Below is a small trained network, with its code and all its weights. Each question gives an input and a target symbol and asks what happens when units are switched off, that is, made to give their printed mean instead of their output.

import numpy as np


def w(rows, s, z=0):
    codes = np.array(rows[::2]) - 128.0
    scale = np.full(codes.shape[1], s)
    scale[-1] = z or s
    return codes * scale


def f(y):
    return y / 2 * (1 + np.tanh(0.7978845608 * (y + 0.044715 * y**3)))


def softmax(a):
    e = np.exp(a - a.max(-1, keepdims=True))
    return e / e.sum(-1, keepdims=True)


def log_softmax(a):
    a = a - a.max(-1, keepdims=True)
    return a - np.log(np.exp(a).sum(-1, keepdims=True))


def net(x, mask):
    ids = ['αγδεζλμφψω'.index(c) for c in x.split()]
    T = len(ids)
    res = E[ids] + P[:T]
    q, k, v = (res @ M[0].T for M in (Q, K, V))
    z = softmax(np.where(np.tri(T) > 0, q @ k.T / 3**0.5, -1e9)) @ v
    res = res + np.where(mask[0], z, O[0][:, -1]) @ O[0][:, :-1]
    y = f(res @ A[0][:, :-1].T + A[0][:, -1])
    res = res + np.where(mask[1:17], y, B[0][:, -1]) @ B[0][:, :-1]
    return log_softmax(res[-1] @ U[:, :-1].T + U[:, -1])


Q, K, V, O, A, B = {}, {}, {}, {}, {}, {}
E = w([
[153,68,88,79,199,78,156,188,137,37,197],'α',
[32,157,118,165,146,189,121,151,97,143,171],'γ',
[105,183,207,171,170,131,85,108,145,94,169],'δ',
[102,103,110,139,145,154,119,200,74,150,77],'ε',
[189,171,201,101,102,185,167,160,60,90,100],'ζ',
[193,84,72,110,151,129,54,88,153,126,174],'λ',
[79,108,113,108,146,171,35,104,255,97,172],'μ',
[170,120,125,109,146,129,85,89,137,90,122],'φ',
[74,111,50,142,69,216,116,177,104,97,126],'ψ',
[203,179,161,50,167,178,98,166,149,130,102],'ω',
],0.016)
P = w([
[132,147,107,140,102,115,149,151,185,89,92],'0',
[171,117,111,162,140,128,136,166,194,139,146],'1',
[108,146,113,239,134,30,172,135,91,150,164],'2',
[111,96,169,99,117,125,137,121,105,128,129],'3',
[144,141,134,96,142,191,3,165,107,73,156],'4',
[189,98,94,174,111,96,111,177,117,144,161],'5',
[154,68,193,128,163,92,145,79,59,153,208],'6',
[136,164,149,123,121,94,87,113,82,107,151],'7',
[110,92,91,82,86,88,141,71,114,97,156],'8',
[85,81,163,81,105,106,106,37,65,87,183],'9',
[163,128,95,71,128,145,126,150,114,120,113],'10',
[181,96,75,159,124,70,136,158,98,194,153],'11',
[187,114,99,133,115,68,161,121,128,148,136],'12',
],0.011)
Q[0] = w([
[111,49,162,31,97,159,188,93,161,104,94],'H0',
[165,29,118,211,68,76,254,119,175,180,115],'H0',
[178,83,92,103,105,222,73,151,170,80,175],'H0',
],0.0066)
K[0] = w([
[75,238,99,190,26,23,169,40,187,210,34],'H0',
[192,180,124,254,136,214,63,208,227,164,23],'H0',
[83,134,152,28,115,65,57,155,56,48,87],'H0',
],0.0051)
V[0] = w([
[178,66,51,56,139,46,145,188,55,69,80],'H0',
[90,176,243,126,131,62,219,169,97,50,184],'H0',
[255,178,196,57,148,124,119,103,129,191,82],'H0',
],0.007)
O[0] = w([
[123,143,109,114,231,6,152,78,157,98,197,126],'H0',
[233,75,65,172,195,182,139,205,217,141,143,253],'H0',
[68,56,106,160,158,130,113,183,195,182,14,68],'H0',
],0.012,0.0047)
A[0] = w([
[168,211,105,168,61,205,67,89,81,193,68,255],'N0',
[64,112,196,132,18,151,74,137,76,178,57,187],'N1',
[169,222,226,61,65,148,115,79,54,175,152,101],'N2',
[90,149,247,178,52,126,68,122,177,103,196,203],'N3',
[84,208,157,98,62,126,130,214,91,233,84,132],'N4',
[169,133,3,107,173,73,152,75,124,72,193,195],'N5',
[227,137,75,175,52,177,117,196,116,55,165,137],'N6',
[143,120,115,135,77,171,42,91,137,201,70,80],'N7',
[102,28,35,115,106,237,159,158,63,112,10,162],'N8',
[133,96,120,236,89,113,56,139,156,73,55,157],'N9',
[53,66,101,133,179,166,52,97,217,238,178,84],'N10',
[7,138,239,122,98,193,136,112,187,110,7,224],'N11',
[108,93,196,74,102,64,135,92,55,56,234,109],'N12',
[130,122,138,156,145,116,161,110,154,202,50,6],'N13',
[110,116,137,143,165,97,207,156,90,120,26,128],'N14',
[141,119,153,141,209,66,87,26,155,172,104,102],'N15',
],0.0059,0.0029)
B[0] = w([
[151,148,236,158,100,151,185,76,123,173,117,186],'N0',
[213,53,155,102,135,149,103,73,95,101,2,156],'N1',
[52,112,127,102,18,89,140,91,211,5,110,157],'N2',
[159,123,98,159,130,56,147,112,133,150,106,184],'N3',
[198,154,149,166,111,78,121,56,116,124,122,140],'N4',
[156,124,149,155,51,179,14,159,41,107,149,245],'N5',
[127,110,138,138,158,108,167,61,183,135,176,227],'N6',
[153,100,201,170,85,182,132,120,114,184,117,150],'N7',
[125,85,130,175,154,88,131,151,142,195,135,174],'N8',
[147,83,122,166,163,175,180,142,130,111,121,157],'N9',
[116,187,201,153,104,57,168,168,153,135,99,157],'N10',
[92,52,121,64,159,120,97,166,81,243,34,158],'N11',
[107,118,70,181,143,110,100,222,181,139,139,190],'N12',
[143,93,152,213,140,143,210,137,153,99,196,126],'N13',
[115,212,231,67,51,114,191,136,130,90,197,127],'N14',
[142,29,99,44,149,124,114,136,98,122,107,161],'N15',
],0.0067,0.012)
U = w([
[106,68,111,158,163,137,190,253,183,31,160,2],'α',
[119,180,174,125,34,81,86,173,240,117,173,69],'γ',
[149,156,113,88,210,124,92,104,155,106,77,190],'δ',
[173,102,148,138,58,152,60,93,98,83,55,37],'ε',
[36,245,178,132,121,175,114,196,111,179,205,210],'ζ',
[90,68,149,129,155,158,88,212,72,133,58,179],'λ',
[147,147,75,139,193,78,142,95,185,165,210,110],'μ',
[151,107,137,207,85,215,98,140,127,158,145,203],'φ',
[156,137,197,129,93,139,190,122,152,66,175,20],'ψ',
[119,93,103,85,86,66,52,89,104,169,95,130],'ω',
],0.0056,0.0037)

Each question gives the input, a string of symbols that net reads in full, and the target symbol t.
The units are the heads (3 rows each of Q, K, V and O) and the neurons (one row each of A and B). Each row of codes is followed by its name. A weight is (code - 128) times the scale printed after its matrix; where a second scale follows, it is the last column's (O, A, B and U).
mask holds one flag per unit, heads first, then neurons. A switched-off unit (its flag False) gives its mean, the last column of its rows in O or B, instead of its output. The means were averaged over made-up inputs and are rounded, as every weight is.
A unit's drop is (log p(t) with every unit on - log p(t) with that unit switched off) / (log p(t) with every unit on - log p(t) with every unit switched off).
The circuit of an input: a set's keep is (log p(t) with only the set's units on - log p(t) with every unit switched off) / (log p(t) with every unit on - log p(t) with every unit switched off). Starting from the 12 units with the biggest drops (on a tie, the unit counted first), units are removed one at a time, each time the one whose removal leaves the highest keep (on an exact tie, the one counted first), for as long as the keep stays at least 0.8.
circuit, biggest first: the units of the circuit, biggest drop first
k most important neurons: the k neurons with the biggest drops, biggest first
drop when u is switched off: that unit's drop, to one decimal
input ψ λ δ ω δ λ ψ δ, target γ: 2 most important neurons : (N2; N12)
input γ δ ω μ ζ, target ε: circuit, biggest first : (H0; N1)
input ω ω μ λ δ ψ ψ ω, target γ: circuit, biggest first : (N2; H0)
input λ ψ ε, target γ: circuit, biggest first : (H0; N2; N12)
input δ δ ζ ω, target α: circuit, biggest first : (H0; N5)
input δ λ ε, target ω: circuit, biggest first : (H0; N4)
input γ ψ ψ, target γ: 2 most important neurons : (N2; N12)
input φ ω δ ω γ, target λ: 2 most important neurons : (N11; N1)
input δ ω ψ, target λ: circuit, biggest first : (H0; N11)
input ψ γ γ, target ψ: circuit, biggest first : (H0; N2; N0)
input δ ε δ λ μ δ γ ψ, target ε: 3 most important neurons : (N1; N2; N4)
input γ μ δ, target ε: circuit, biggest first : (H0; N1)
input γ ω δ μ α δ λ γ ω λ λ, target ω: circuit, biggest first : (H0; N5)
input μ ω ε, target λ: circuit, biggest first : (H0)
input ε ω φ, target λ: circuit, biggest first : (H0; N6)
input δ α μ ω μ α δ δ ω δ α μ ζ, target ψ: most important neuron : (N5)
input δ μ ω δ φ ω ψ, target λ: 2 most important neurons : (N1; N8)
input γ λ ψ δ, target γ: drop when H0 is switched off : 1.0
input ω ω ζ δ ψ γ ω ω, target λ: drop when N11 is switched off : 0.2
input δ ω δ δ, target φ: drop when N10 is switched off : 0.0
input ω ω α δ ε λ, target ω: most important neuron : (N15)
